Below are the code and all the weights of a small trained network. Each question names an input and a class and asks about switching units off, where a switched-off unit gives its printed mean instead of its output.

import numpy as np


def w(rows, s, z=0):
    codes = np.array(rows[::2]) - 128.0
    scale = np.full(codes.shape[1], s)
    scale[-1] = z or s
    return codes * scale


def norm(h):
    return h / np.sqrt((h * h).mean(-1, keepdims=True) + 1e-5)


def f(y):
    return y / 2 * (1 + np.tanh(0.7978845608 * (y + 0.044715 * y**3)))


def log_softmax(a):
    a = a - a.max(-1, keepdims=True)
    return a - np.log(np.exp(a).sum(-1, keepdims=True))


def net(x, mask):
    res = np.array(x, float).reshape(1, 7) / 4 @ E
    u = 0
    for l in range(4):
        y = f(norm(res) @ A[l][:, :-1].T + A[l][:, -1])
        res = res + np.where(mask[u : u + 6], y, B[l][:, -1]) @ B[l][:, :-1]
        u += 6
    return log_softmax(norm(res)[-1] @ U[:, :-1].T + U[:, -1])


A, B = {}, {}
E = w([
[119,161,86,44,204,231,91,147,170,149,174],'x0',
[113,161,133,167,80,155,100,96,222,112,137],'x1',
[75,58,125,227,173,162,120,229,178,82,94],'x2',
[198,82,163,199,136,92,67,154,71,56,176],'x3',
[146,226,82,96,139,134,152,192,75,43,81],'x4',
[184,223,254,158,139,144,61,149,139,156,168],'x5',
[109,140,107,38,93,85,173,145,143,106,188],'x6',
],0.0082)
A[0] = w([
[108,55,169,103,101,135,95,212,115,118,224,59],'L0N1',
[175,81,117,37,130,157,52,91,148,124,187,122],'L0N2',
[63,133,162,137,40,130,126,95,152,128,58,2],'L0N3',
[105,129,91,181,183,146,112,143,103,144,107,138],'L0N4',
[117,172,230,86,36,86,151,139,50,194,115,143],'L0N5',
[104,178,138,94,215,30,137,3,96,172,122,85],'L0N6',
],0.0068,0.0026)
B[0] = w([
[25,92,132,134,151,82,94,103,121,143,22,181],'L0N1',
[105,192,139,59,156,122,32,142,60,145,157,206],'L0N2',
[87,170,138,144,104,106,111,203,138,162,102,145],'L0N3',
[149,161,50,114,100,69,99,215,105,71,138,181],'L0N4',
[129,88,115,174,115,111,148,121,157,161,135,252],'L0N5',
[255,103,84,191,111,98,171,94,97,93,132,216],'L0N6',
],0.01,0.004)
A[1] = w([
[53,60,84,101,130,150,185,119,169,138,124,175],'L1N1',
[81,99,85,23,135,172,103,118,86,120,161,57],'L1N2',
[152,153,142,249,122,139,105,111,125,86,68,183],'L1N3',
[91,96,54,92,92,111,175,146,201,119,112,3],'L1N4',
[129,133,109,116,163,173,164,151,121,58,97,189],'L1N5',
[50,163,96,125,73,175,254,132,171,160,74,180],'L1N6',
],0.0074,0.003)
B[1] = w([
[124,231,44,30,174,69,229,134,137,131,227,178],'L1N1',
[42,170,179,129,96,197,67,122,160,205,200,174],'L1N2',
[210,145,216,48,94,235,104,172,83,126,77,253],'L1N3',
[39,187,186,54,99,175,192,139,110,35,127,157],'L1N4',
[93,61,112,129,106,105,99,204,175,156,216,190],'L1N5',
[1,182,138,55,160,33,158,36,145,154,166,202],'L1N6',
],0.0067,0.0059)
A[2] = w([
[91,159,170,113,161,190,129,160,128,155,116,79],'L2N1',
[71,103,176,172,241,151,139,92,109,174,138,168],'L2N2',
[68,132,100,113,184,115,179,179,149,130,142,214],'L2N3',
[154,105,150,157,81,106,143,66,102,168,168,70],'L2N4',
[48,112,186,174,102,110,144,111,122,96,1,249],'L2N5',
[126,202,189,155,74,79,55,119,166,123,141,211],'L2N6',
],0.0091,0.0019)
B[2] = w([
[97,102,70,154,207,95,142,107,99,95,158,198],'L2N1',
[177,108,121,57,126,2,140,131,101,92,115,165],'L2N2',
[140,118,171,127,158,51,149,220,145,71,200,244],'L2N3',
[103,205,83,168,45,81,186,139,162,107,83,205],'L2N4',
[144,80,99,31,136,108,84,110,94,173,171,229],'L2N5',
[55,57,170,171,173,169,67,90,182,170,193,254],'L2N6',
],0.0089,0.0053)
A[3] = w([
[169,109,104,119,87,110,114,39,193,213,223,62],'L3N1',
[102,117,194,61,125,67,155,39,191,186,185,171],'L3N2',
[141,131,83,61,167,2,141,80,229,126,36,4],'L3N3',
[133,139,156,19,123,156,136,75,65,159,152,74],'L3N4',
[233,106,107,91,179,92,139,99,40,122,15,89],'L3N5',
[133,213,103,73,150,48,80,177,131,153,221,159],'L3N6',
],0.0071,0.0028)
B[3] = w([
[144,152,132,169,140,153,123,112,129,131,132,189],'L3N1',
[144,153,144,97,82,132,112,115,132,160,74,227],'L3N2',
[121,159,118,155,119,128,135,132,94,92,247,155],'L3N3',
[141,119,121,107,116,95,98,80,155,182,152,163],'L3N4',
[147,92,84,118,54,170,137,126,45,154,151,176],'L3N5',
[136,83,95,173,125,119,87,82,124,147,100,254],'L3N6',
],0.014,0.0081)
U = w([
[14,191,111,10,89,46,244,131,179,127,209,188],'0',
[61,60,62,87,151,30,101,234,121,25,140,133],'1',
[112,173,169,24,129,169,187,144,184,73,1,2],'2',
[117,147,88,172,232,225,22,200,121,98,145,91],'3',
[174,110,241,129,123,189,75,164,136,103,100,155],'4',
[67,173,160,51,87,151,10,2,171,250,176,197],'5',
[218,48,89,82,27,156,151,115,5,162,91,172],'6',
[192,232,199,189,51,120,162,84,174,168,50,78],'7',
],0.0088,0.0052)

Each question gives the input, the list of numbers given to net, and the class t.
The units are the neurons (one row each of A and B). Each row of codes is followed by its name. A weight is (code - 128) times the scale printed after its matrix; where a second scale follows, it is the last column's (A, B and U).
mask holds one flag per neuron, layer by layer. A switched-off neuron (its flag False) gives its mean, the last column of its row in B, instead of its output. The means were averaged over made-up inputs and are rounded, as every weight is.
A unit's drop is (log p(t) with every unit on - log p(t) with that unit switched off) / (log p(t) with every unit on - log p(t) with every unit switched off).
The circuit of an input: a set's keep is (log p(t) with only the set's units on - log p(t) with every unit switched off) / (log p(t) with every unit on - log p(t) with every unit switched off). Starting from the 12 units with the biggest drops (on a tie, the unit counted first), units are removed one at a time, each time the one whose removal leaves the highest keep (on an exact tie, the one counted first), for as long as the keep stays at least 0.8.
units of the circuit, in order: the units of the circuit, biggest drop first
unit that matters most: the unit with the biggest drop
top k neurons: the k neurons with the biggest drops, biggest first
drop of u: that unit's drop, to one decimal
input [-3,-6,2,-7,7,2,-4], class 1: units of the circuit, in order	L2N3, L1N5
input [-3,-7,-7,-7,3,3,6], class 6: top 3 neurons	L0N6, L3N5, L2N6
input [8,2,8,4,1,1,4], class 1: unit that matters most	L0N1
input [-5,3,0,4,-4,6,-8], class 4: units of the circuit, in order	L1N3, L3N6
input [3,-6,7,7,-7,4,-6], class 6: top 2 neurons	L2N2, L3N5
input [-8,-2,6,-4,1,3,-7], class 6: units of the circuit, in order	L2N5, L1N3
input [-6,5,5,8,0,-2,2], class 6: top 4 neurons	L2N5, L1N3, L2N3, L1N2
input [3,-5,-1,-6,-7,6,-5], class 6: top 2 neurons	L2N2, L3N5
input [5,-5,7,-7,4,-3,-1], class 0: top 3 neurons	L1N6, L1N1, L0N2
input [-1,6,-2,3,3,2,-3], class 4: top 3 neurons	L1N3, L1N6, L0N2
input [-8,8,3,6,0,0,3], class 5: top 3 neurons	L2N5, L2N6, L0N6
input [6,-7,4,5,-7,5,-3], class 6: top 2 neurons	L2N2, L3N5
input [-3,0,-8,2,-1,-1,-5], class 6: top 2 neurons	L0N6, L3N5
input [5,-3,8,-4,-8,-5,2], class 0: units of the circuit, in order	L1N1
input [-4,3,-3,0,-7,3,5], class 7: top 2 neurons	L2N4, L0N6
input [-2,-4,5,8,-8,2,-5], class 6: top 2 neurons	L3N5, L2N2
input [-6,0,1,-7,-7,-1,6], class 0: drop of L1N1	0.1
input [2,-1,-6,-7,8,2,8], class 5: drop of L2N4	0.1
input [-4,-1,-5,-1,-2,2,4], class 7: drop of L2N4	0.2
input [-7,-6,3,-4,4,-2,3], class 0: units of the circuit, in order	L1N6
